Below is a small trained network, with its code and all its weights. Each question gives an input and a target symbol and asks what happens when units are switched off, that is, made to give their printed mean instead of their output.

import numpy as np


def w(rows, s, z=0):
    codes = np.array(rows[::2]) - 128.0
    scale = np.full(codes.shape[1], s)
    scale[-1] = z or s
    return codes * scale


def norm(h):
    return h / np.sqrt((h * h).mean(-1, keepdims=True) + 1e-5)


def f(y):
    return np.maximum(y, 0)


def softmax(a):
    e = np.exp(a - a.max(-1, keepdims=True))
    return e / e.sum(-1, keepdims=True)


def log_softmax(a):
    a = a - a.max(-1, keepdims=True)
    return a - np.log(np.exp(a).sum(-1, keepdims=True))


def net(x, mask):
    ids = ['αβγδεζηθλμξπσφψ'.index(c) for c in x.split()]
    T = len(ids)
    res = E[ids] + P[:T]
    u = 0
    for l in range(2):
        r = norm(res)
        for j in range(3):
            rows = slice(3 * j, 3 * j + 3)
            q, k, v = (r @ M[l][rows].T for M in (Q, K, V))
            z = softmax(np.where(np.tri(T) > 0, q @ k.T / 3**0.5, -1e9)) @ v
            o = O[l][rows]
            res = res + np.where(mask[u + j], z, o[:, -1]) @ o[:, :-1]
        u += 3
        y = f(norm(res) @ A[l][:, :-1].T + A[l][:, -1])
        res = res + np.where(mask[u : u + 4], y, B[l][:, -1]) @ B[l][:, :-1]
        u += 4
    return log_softmax(norm(res)[-1] @ U[:, :-1].T + U[:, -1])


Q, K, V, O, A, B = {}, {}, {}, {}, {}, {}
E = w([
[170,132,136,197,99,89,170,165,127],'α',
[192,100,141,201,138,113,170,144,134],'β',
[139,159,131,195,68,73,160,167,99],'γ',
[142,172,119,192,107,101,187,175,129],'δ',
[134,157,90,207,189,151,172,135,145],'ε',
[134,217,122,162,193,92,195,110,130],'ζ',
[89,148,67,170,130,95,177,128,205],'η',
[87,162,37,194,120,94,119,162,135],'θ',
[129,138,86,137,188,58,94,103,114],'λ',
[164,146,131,109,182,116,90,180,48],'μ',
[130,178,73,88,145,117,93,188,178],'ξ',
[137,124,114,27,199,65,110,176,150],'π',
[46,45,185,61,164,89,102,115,94],'σ',
[88,31,130,55,145,133,3,164,116],'φ',
[58,73,178,13,121,199,102,196,131],'ψ',
],0.00068)
P = w([
[181,136,227,166,128,150,93,89,201],'0',
[141,139,163,240,188,44,157,230,153],'1',
[163,116,70,155,167,79,197,205,104],'2',
[59,178,135,175,199,23,120,222,151],'3',
[107,123,35,118,146,107,189,171,60],'4',
[3,189,100,131,196,52,96,197,111],'5',
[86,98,35,80,132,168,171,101,42],'6',
],0.00069)
Q[0] = w([
[180,158,176,183,85,107,107,105,211],'L0H1',
[71,74,182,29,161,153,36,175,148],'L0H1',
[88,117,62,133,189,136,183,163,45],'L0H1',
[4,23,21,87,247,38,190,244,6],'L0H2',
[12,164,5,248,249,32,249,249,9],'L0H2',
[196,197,242,5,89,209,9,43,254],'L0H2',
[162,145,22,207,219,202,253,168,6],'L0H3',
[28,36,28,165,201,138,250,214,4],'L0H3',
[238,199,114,221,64,160,202,63,248],'L0H3',
],0.0034)
K[0] = w([
[117,164,237,201,156,129,46,154,218],'L0H1',
[71,61,94,30,187,82,74,197,104],'L0H1',
[148,155,36,106,59,121,213,70,67],'L0H1',
[11,170,39,15,168,140,119,99,62],'L0H2',
[12,217,24,73,202,143,132,87,126],'L0H2',
[235,42,234,165,77,76,66,175,161],'L0H2',
[5,235,72,54,143,88,111,105,165],'L0H3',
[4,198,83,47,140,86,100,113,66],'L0H3',
[220,248,176,198,178,77,80,47,252],'L0H3',
],0.0034)
V[0] = w([
[126,118,78,130,158,151,177,149,147],'L0H1',
[59,113,184,133,144,103,98,174,130],'L0H1',
[200,65,111,163,45,150,186,86,101],'L0H1',
[202,142,151,170,64,87,149,115,120],'L0H2',
[147,65,81,148,225,181,141,116,167],'L0H2',
[159,126,161,99,6,79,121,129,123],'L0H2',
[95,114,177,173,153,133,153,183,96],'L0H3',
[139,160,131,185,137,71,162,194,128],'L0H3',
[103,139,181,104,125,150,37,114,140],'L0H3',
],0.0013)
O[0] = w([
[103,108,197,119,137,121,71,125,127,164],'L0H1',
[147,201,98,201,156,150,153,140,156,158],'L0H1',
[80,123,108,7,100,80,94,146,111,81],'L0H1',
[42,99,94,115,151,166,96,132,51,108],'L0H2',
[168,120,163,58,3,40,97,158,131,165],'L0H2',
[113,48,79,177,241,157,151,150,95,47],'L0H2',
[113,145,134,60,143,184,65,55,143,196],'L0H3',
[97,122,143,93,74,189,97,72,122,247],'L0H3',
[75,145,56,128,165,83,157,189,96,88],'L0H3',
],0.0011,0.0015)
A[0] = w([
[81,234,30,138,156,76,242,86,133,169],'L0N1',
[33,157,65,46,206,158,58,138,92,62],'L0N2',
[71,181,98,242,39,111,150,78,8,2],'L0N3',
[136,153,139,45,111,34,131,149,194,197],'L0N4',
],0.0011,0.00084)
B[0] = w([
[174,34,170,146,34,67,141,183,25,254],'L0N1',
[147,112,83,158,37,56,210,176,68,170],'L0N2',
[221,70,134,91,254,220,136,31,255,173],'L0N3',
[106,94,66,181,187,226,164,75,130,223],'L0N4',
],0.001,0.0014)
Q[1] = w([
[229,2,7,195,89,1,253,251,6],'L1H1',
[3,250,249,247,253,10,9,251,236],'L1H1',
[244,25,12,4,8,254,190,4,48],'L1H1',
[248,8,18,4,5,249,226,11,25],'L1H2',
[53,247,231,253,245,10,50,250,223],'L1H2',
[2,235,251,174,160,252,4,11,245],'L1H2',
[34,237,234,254,253,3,56,252,203],'L1H3',
[25,254,232,131,125,254,17,7,236],'L1H3',
[251,5,13,2,2,241,252,4,17],'L1H3',
],0.0034)
K[1] = w([
[6,115,129,11,235,167,5,203,209],'L1H1',
[239,116,228,237,187,210,131,95,230],'L1H1',
[23,128,25,19,54,44,182,153,13],'L1H1',
[17,132,29,14,57,52,170,164,14],'L1H2',
[233,131,233,244,217,182,74,110,245],'L1H2',
[254,235,65,245,52,164,218,75,51],'L1H2',
[240,102,239,251,208,217,47,85,252],'L1H3',
[229,49,159,254,63,37,249,39,58],'L1H3',
[16,166,16,5,65,49,127,175,12],'L1H3',
],0.0034)
V[1] = w([
[124,141,40,173,66,136,42,150,170],'L1H1',
[188,168,144,56,137,125,2,162,84],'L1H1',
[168,203,144,155,202,157,121,120,36],'L1H1',
[210,211,61,154,119,117,147,95,140],'L1H2',
[122,122,138,193,44,181,103,120,69],'L1H2',
[60,99,96,179,200,118,154,84,128],'L1H2',
[112,33,139,117,147,198,81,222,165],'L1H3',
[174,55,78,169,153,32,16,52,89],'L1H3',
[179,159,199,120,33,14,143,95,157],'L1H3',
],0.0027)
O[1] = w([
[100,218,37,183,37,122,11,125,44,139],'L1H1',
[194,112,64,73,115,50,129,252,119,40],'L1H1',
[153,203,70,60,207,75,228,127,73,157],'L1H1',
[198,187,33,48,70,187,98,79,117,159],'L1H2',
[152,202,122,126,209,156,128,190,53,98],'L1H2',
[88,183,107,210,170,137,126,15,154,156],'L1H2',
[54,53,120,107,79,172,96,219,36,253],'L1H3',
[107,109,5,242,206,32,29,97,171,148],'L1H3',
[236,70,221,120,178,94,61,83,210,248],'L1H3',
],0.0031,0.00078)
A[1] = w([
[102,197,182,164,174,120,13,121,96,75],'L1N1',
[138,254,116,112,41,196,124,175,48,41],'L1N2',
[156,18,53,31,7,63,160,63,214,2],'L1N3',
[233,192,184,80,88,138,49,95,181,66],'L1N4',
],0.0029,0.0031)
B[1] = w([
[219,172,137,162,71,204,210,202,113,202],'L1N1',
[204,8,139,68,169,164,81,43,134,223],'L1N2',
[22,78,3,39,18,76,230,56,226,204],'L1N3',
[8,175,137,98,67,82,93,201,144,250],'L1N4',
],0.0031,0.0016)
U = w([
[249,248,202,252,248,250,243,251,9,7],'α',
[251,5,251,248,251,5,4,251,251,141],'β',
[5,251,5,251,251,251,251,19,5,61],'γ',
[248,174,251,5,251,251,251,5,4,66],'δ',
[47,252,251,4,4,5,4,249,251,99],'ε',
[251,251,252,4,251,8,251,4,251,187],'ζ',
[122,246,251,251,5,251,5,34,180,140],'η',
[252,251,5,251,38,251,5,23,5,90],'θ',
[250,250,5,252,251,5,9,6,251,124],'λ',
[251,248,4,5,251,6,251,178,46,142],'μ',
[251,32,5,5,5,251,4,5,6,135],'ξ',
[4,5,5,4,5,5,252,5,251,224],'π',
[5,5,251,250,251,25,252,5,251,132],'σ',
[5,5,4,251,5,9,5,251,5,77],'φ',
[5,5,252,5,5,251,251,250,4,114],'ψ',
],0.0035,0.0018)

Each question gives the input, a string of symbols that net reads in full, and the target symbol t.
The units are the heads (3 rows each of Q, K, V and O) and the neurons (one row each of A and B). Each row of codes is followed by its name. A weight is (code - 128) times the scale printed after its matrix; where a second scale follows, it is the last column's (O, A, B and U).
mask holds one flag per unit, layer by layer, with each layer's heads first. A switched-off unit (its flag False) gives its mean, the last column of its rows in O or B, instead of its output. The means were averaged over made-up inputs and are rounded, as every weight is.
A unit's drop is (log p(t) with every unit on - log p(t) with that unit switched off) / (log p(t) with every unit on - log p(t) with every unit switched off).
The circuit of an input: a set's keep is (log p(t) with only the set's units on - log p(t) with every unit switched off) / (log p(t) with every unit on - log p(t) with every unit switched off). Starting from the 12 units with the biggest drops (on a tie, the unit counted first), units are removed one at a time, each time the one whose removal leaves the highest keep (on an exact tie, the one counted first), for as long as the keep stays at least 0.8.
circuit, biggest first: the units of the circuit, biggest drop first
unit that matters most: the unit with the biggest drop
top k neurons: the k neurons with the biggest drops, biggest first
which heads matter: for each layer, one digit per head in row order, 1 if its drop is at least 0.15 and else 0, layers parted by /
drop when u is switched off: that unit's drop, to one decimal
input ψ η λ α, target ψ: unit that matters most : L1H3
input β α λ γ ε η ε, target η: which heads matter : 000 / 101
input ε ζ μ ψ ψ σ, target ε: which heads matter : 000 / 001
input η ψ β μ β, target μ: which heads matter : 100 / 100
input π π ζ β ψ γ, target π: which heads matter : 000 / 010
input μ ε π ξ, target μ: which heads matter : 000 / 100
input ξ μ μ δ ε, target μ: which heads matter : 000 / 100
input ζ γ α π, target ζ: which heads matter : 000 / 101
input δ β η η λ ψ, target δ: which heads matter : 010 / 001
input δ λ γ, target λ: which heads matter : 000 / 001
input ε θ ε δ ε γ, target ε: circuit, biggest first : L1H3, L1N4
input β η ε θ γ φ π, target φ: circuit, biggest first : L0N2, L1H3, L1H1
input σ β α, target σ: circuit, biggest first : L0H3, L1H2
input ζ θ φ β β ξ γ, target ξ: circuit, biggest first : L1H1, L1N2, L1H3
input ψ φ ζ, target ψ: circuit, biggest first : L1H3
input α ζ ξ β ξ ε, target α: which heads matter : 010 / 000
input π φ β, target φ: which heads matter : 000 / 001
input ζ ξ γ σ μ, target σ: which heads matter : 000 / 010
input σ ε γ λ σ ψ π, target ψ: circuit, biggest first : L1H3, L0N2
input θ α α β ξ φ π, target φ: top neuron : L0N2
input β ζ λ π ζ θ β, target θ: which heads matter : 000 / 101
input ε φ μ θ ζ, target μ: which heads matter : 110 / 101
input ε ξ φ π η, target φ: which heads matter : 100 / 001
input ε α σ ε, target ε: circuit, biggest first : L1H3, L1N4, L1H2
input η μ λ ξ α, target ξ: circuit, biggest first : L1H1, L1N2, L1H3
input ε π ζ λ, target ε: top 2 neurons : L1N4, L0N1
input μ θ ψ γ ψ α, target μ: circuit, biggest first : L1H1
input δ η μ, target μ: drop when L0H3 is switched off : 0.3
input μ ψ μ ε, target μ: drop when L1H1 is switched off : 0.8
input β π ε μ ψ ψ γ, target ψ: drop when L1H3 is switched off : 1.1
